Here is a tiny trained network, its code and every weight. The questions are about switching its units off for an input and a target symbol, where a switched-off unit gives its printed mean instead of its output.

import numpy as np


def w(rows, s, z=0):
    codes = np.array(rows[::2]) - 128.0
    scale = np.full(codes.shape[1], s)
    scale[-1] = z or s
    return codes * scale


def f(y):
    return np.maximum(y, 0)


def softmax(a):
    e = np.exp(a - a.max(-1, keepdims=True))
    return e / e.sum(-1, keepdims=True)


def log_softmax(a):
    a = a - a.max(-1, keepdims=True)
    return a - np.log(np.exp(a).sum(-1, keepdims=True))


def net(x, mask):
    ids = ['ΓΔΞΦΨαβεζλμπσ'.index(c) for c in x.split()]
    T = len(ids)
    res = E[ids] + P[:T]
    r = res
    for j in range(3):
        rows = slice(2 * j, 2 * j + 2)
        q, k, v = (r @ M[0][rows].T for M in (Q, K, V))
        z = softmax(np.where(np.tri(T) > 0, q @ k.T / 2**0.5, -1e9)) @ v
        o = O[0][rows]
        res = res + np.where(mask[j], z, o[:, -1]) @ o[:, :-1]
    y = f(res @ A[0][:, :-1].T + A[0][:, -1])
    res = res + np.where(mask[3:15], y, B[0][:, -1]) @ B[0][:, :-1]
    return log_softmax(res[-1] @ U[:, :-1].T + U[:, -1])


Q, K, V, O, A, B = {}, {}, {}, {}, {}, {}
E = w([
[157,160,178,101,99,191,62,170,81,83],'Γ',
[138,127,184,67,156,54,173,163,176,113],'Δ',
[135,96,180,155,70,161,115,197,101,156],'Ξ',
[150,85,159,91,204,112,185,91,155,208],'Φ',
[87,5,119,177,134,130,15,88,140,121],'Ψ',
[100,120,112,114,78,42,178,189,86,81],'α',
[81,159,104,139,148,96,74,175,53,137],'β',
[166,116,157,121,64,72,156,105,145,191],'ε',
[133,77,213,170,149,49,122,146,135,129],'ζ',
[146,99,100,174,72,111,181,132,82,171],'λ',
[131,128,144,102,149,59,39,44,82,81],'μ',
[120,88,138,120,218,117,212,188,123,81],'π',
[140,66,107,160,200,154,208,117,97,170],'σ',
],0.016)
P = w([
[238,43,15,27,156,61,62,190,197,145],'0',
[233,66,80,91,152,69,105,186,151,151],'1',
[211,78,125,119,157,91,128,168,116,146],'2',
[178,95,155,144,153,108,144,151,92,137],'3',
[139,109,183,158,147,120,157,134,75,136],'4',
[103,129,209,175,131,127,165,126,57,135],'5',
[64,138,232,180,105,138,171,113,31,134],'6',
[21,134,245,170,131,157,191,97,2,139],'7',
],0.0095)
Q[0] = w([
[126,58,178,151,141,4,168,152,50,126],'h0',
[163,116,142,159,122,148,135,92,106,210],'h0',
[115,74,180,121,137,97,80,114,123,147],'h1',
[166,151,200,101,132,135,190,160,40,143],'h1',
[188,55,230,142,188,79,226,129,92,201],'h2',
[88,198,100,123,151,227,113,55,202,159],'h2',
],0.012)
K[0] = w([
[43,156,195,154,121,153,141,79,100,135],'h0',
[41,129,172,93,144,120,135,168,139,57],'h0',
[118,88,128,194,120,137,116,113,113,88],'h1',
[99,190,179,140,128,139,167,99,107,131],'h1',
[2,125,210,133,97,137,148,103,79,95],'h2',
[172,120,49,103,145,122,183,135,177,123],'h2',
],0.013)
V[0] = w([
[120,67,131,181,136,103,164,11,191,218],'h0',
[103,152,188,133,149,60,158,147,160,34],'h0',
[189,140,168,45,139,129,102,121,195,153],'h1',
[154,154,144,154,19,84,118,106,155,136],'h1',
[151,97,178,168,100,166,170,204,154,185],'h2',
[110,107,174,183,159,130,2,153,135,129],'h2',
],0.0093)
O[0] = w([
[118,55,132,68,42,89,187,178,94,37,135],'h0',
[181,102,66,100,177,141,118,185,16,208,166],'h0',
[54,171,103,172,121,191,150,149,22,109,127],'h1',
[113,53,113,142,254,141,161,132,142,73,107],'h1',
[59,166,47,6,136,162,108,66,152,126,243],'h2',
[52,113,121,130,93,147,58,224,205,141,255],'h2',
],0.0079,0.0062)
A[0] = w([
[251,176,142,81,93,57,163,108,185,174,69],'n0',
[76,108,131,176,130,211,94,109,110,81,117],'n1',
[130,158,81,140,221,129,176,75,71,166,144],'n2',
[89,178,24,80,115,158,109,91,207,100,189],'n3',
[97,134,189,88,148,150,170,133,114,140,186],'n4',
[78,113,34,84,118,141,133,125,138,126,42],'n5',
[78,134,110,143,128,118,190,93,95,68,145],'n6',
[149,132,125,149,199,72,124,108,192,212,251],'n7',
[126,218,100,147,126,171,112,170,105,140,143],'n8',
[181,75,141,126,255,124,209,116,185,78,39],'n9',
[123,186,178,121,141,180,50,98,142,129,33],'n10',
[166,105,155,109,108,131,34,128,127,105,67],'n11',
],0.0098,0.0029)
B[0] = w([
[234,168,217,63,152,96,119,132,188,135,185],'n0',
[194,142,159,102,142,165,162,133,93,164,202],'n1',
[90,180,106,175,35,101,110,118,112,161,216],'n2',
[102,156,186,135,121,127,149,37,94,101,253],'n3',
[153,117,71,164,116,129,118,102,147,111,245],'n4',
[108,94,174,107,188,89,128,133,101,182,236],'n5',
[95,103,72,134,112,245,145,144,140,58,184],'n6',
[126,166,133,121,159,224,105,157,127,94,250],'n7',
[94,57,145,108,85,136,105,115,134,82,223],'n8',
[94,41,100,242,208,62,119,47,178,141,167],'n9',
[138,74,102,138,107,78,164,154,114,109,223],'n10',
[167,134,81,141,137,108,109,63,125,117,243],'n11',
],0.011,0.0055)
U = w([
[169,131,189,100,199,190,133,155,166,136,119],'Γ',
[47,143,174,149,39,67,166,178,182,108,227],'Δ',
[54,160,98,170,127,187,75,150,148,118,208],'Ξ',
[174,155,118,186,196,81,101,75,77,144,136],'Φ',
[63,155,87,167,49,77,141,118,72,157,2],'Ψ',
[111,102,223,203,139,133,195,175,93,147,123],'α',
[143,83,108,108,145,73,79,67,254,104,24],'β',
[65,144,185,99,158,115,128,81,88,115,244],'ε',
[164,117,112,97,76,182,153,130,51,39,139],'ζ',
[70,88,81,196,135,120,155,106,119,110,32],'λ',
[119,81,86,64,204,92,140,173,86,202,149],'μ',
[190,133,180,58,132,100,163,129,167,83,90],'π',
[160,190,158,59,83,104,105,140,103,175,34],'σ',
],0.009,0.002)

Each question gives the input, a string of symbols that net reads in full, and the target symbol t.
The units are the heads (2 rows each of Q, K, V and O) and the neurons (one row each of A and B). Each row of codes is followed by its name. A weight is (code - 128) times the scale printed after its matrix; where a second scale follows, it is the last column's (O, A, B and U).
mask holds one flag per unit, heads first, then neurons. A switched-off unit (its flag False) gives its mean, the last column of its rows in O or B, instead of its output. The means were averaged over made-up inputs and are rounded, as every weight is.
A unit's drop is (log p(t) with every unit on - log p(t) with that unit switched off) / (log p(t) with every unit on - log p(t) with every unit switched off).
The circuit of an input: a set's keep is (log p(t) with only the set's units on - log p(t) with every unit switched off) / (log p(t) with every unit on - log p(t) with every unit switched off). Starting from the 12 units with the biggest drops (on a tie, the unit counted first), units are removed one at a time, each time the one whose removal leaves the highest keep (on an exact tie, the one counted first), for as long as the keep stays at least 0.8.
units of the circuit, in order: the units of the circuit, biggest drop first
unit that matters most: the unit with the biggest drop
top k neurons: the k neurons with the biggest drops, biggest first
heads that matter: for each layer, one digit per head in row order, 1 if its drop is at least 0.15 and else 0, layers parted by /
input Γ Γ π Γ π λ ε, target β: unit that matters most => h1
input Γ ε λ π β ζ Ξ, target ε: units of the circuit, in order => h2; n3
input Γ Γ Φ λ, target ζ: units of the circuit, in order => h2; n6
input Ψ ζ ζ ζ Φ ε Δ, target λ: units of the circuit, in order => h1; n9; h2; n6
input Δ ε Ψ Ξ ζ π λ Δ, target β: heads that matter => 010
input σ ζ Ψ Δ, target Δ: heads that matter => 001
input Δ Δ ζ Ξ, target ε: units of the circuit, in order => h2; n3; n5
input μ β π Ξ ε Γ Δ, target Ξ: heads that matter => 100
input ζ Ξ π α, target σ: heads that matter => 111
input π Ξ λ Φ Ξ Ξ Φ Δ, target ζ: units of the circuit, in order => h0; n6; h2
input μ π σ Φ, target π: units of the circuit, in order => n0; h2
input π μ Ψ Ξ Γ β Δ, target Γ: units of the circuit, in order => h0; h1; n7
input Δ Ψ λ Ψ Δ Φ π, target ζ: heads that matter => 111
input λ λ λ Δ Φ, target Ψ: unit that matters most => n2
input σ ζ ε, target μ: heads that matter => 110
input ζ Ψ σ Ξ Φ, target ε: heads that matter => 001
input Ξ Ψ μ, target Φ: units of the circuit, in order => n11; h2
input Ψ Ξ α Δ Γ π Ξ ε, target ε: top 2 neurons => n3; n5
input Δ Ξ β π α σ, target Φ: heads that matter => 011
input λ Ψ Φ λ, target ζ: heads that matter => 101
input π ζ ε ζ ζ μ ε, target α: units of the circuit, in order => h2
input μ λ Ψ Ξ ζ ζ σ, target μ: heads that matter => 111
input μ Ξ Δ, target ε: heads that matter => 011
input Γ σ Ξ λ λ, target β: top 2 neurons => n9; n0
input σ Φ Ξ μ α λ, target Φ: heads that matter => 111
input β Δ μ α Φ, target Φ: units of the circuit, in order => h2; n9
input Δ Ξ Ξ Ψ Δ, target Δ: units of the circuit, in order => h2; h0
input λ ζ α, target μ: unit that matters most => h0
input β Ξ β β ε, target Γ: heads that matter => 100
input Γ σ σ β, target Ξ: units of the circuit, in order => h0; n7
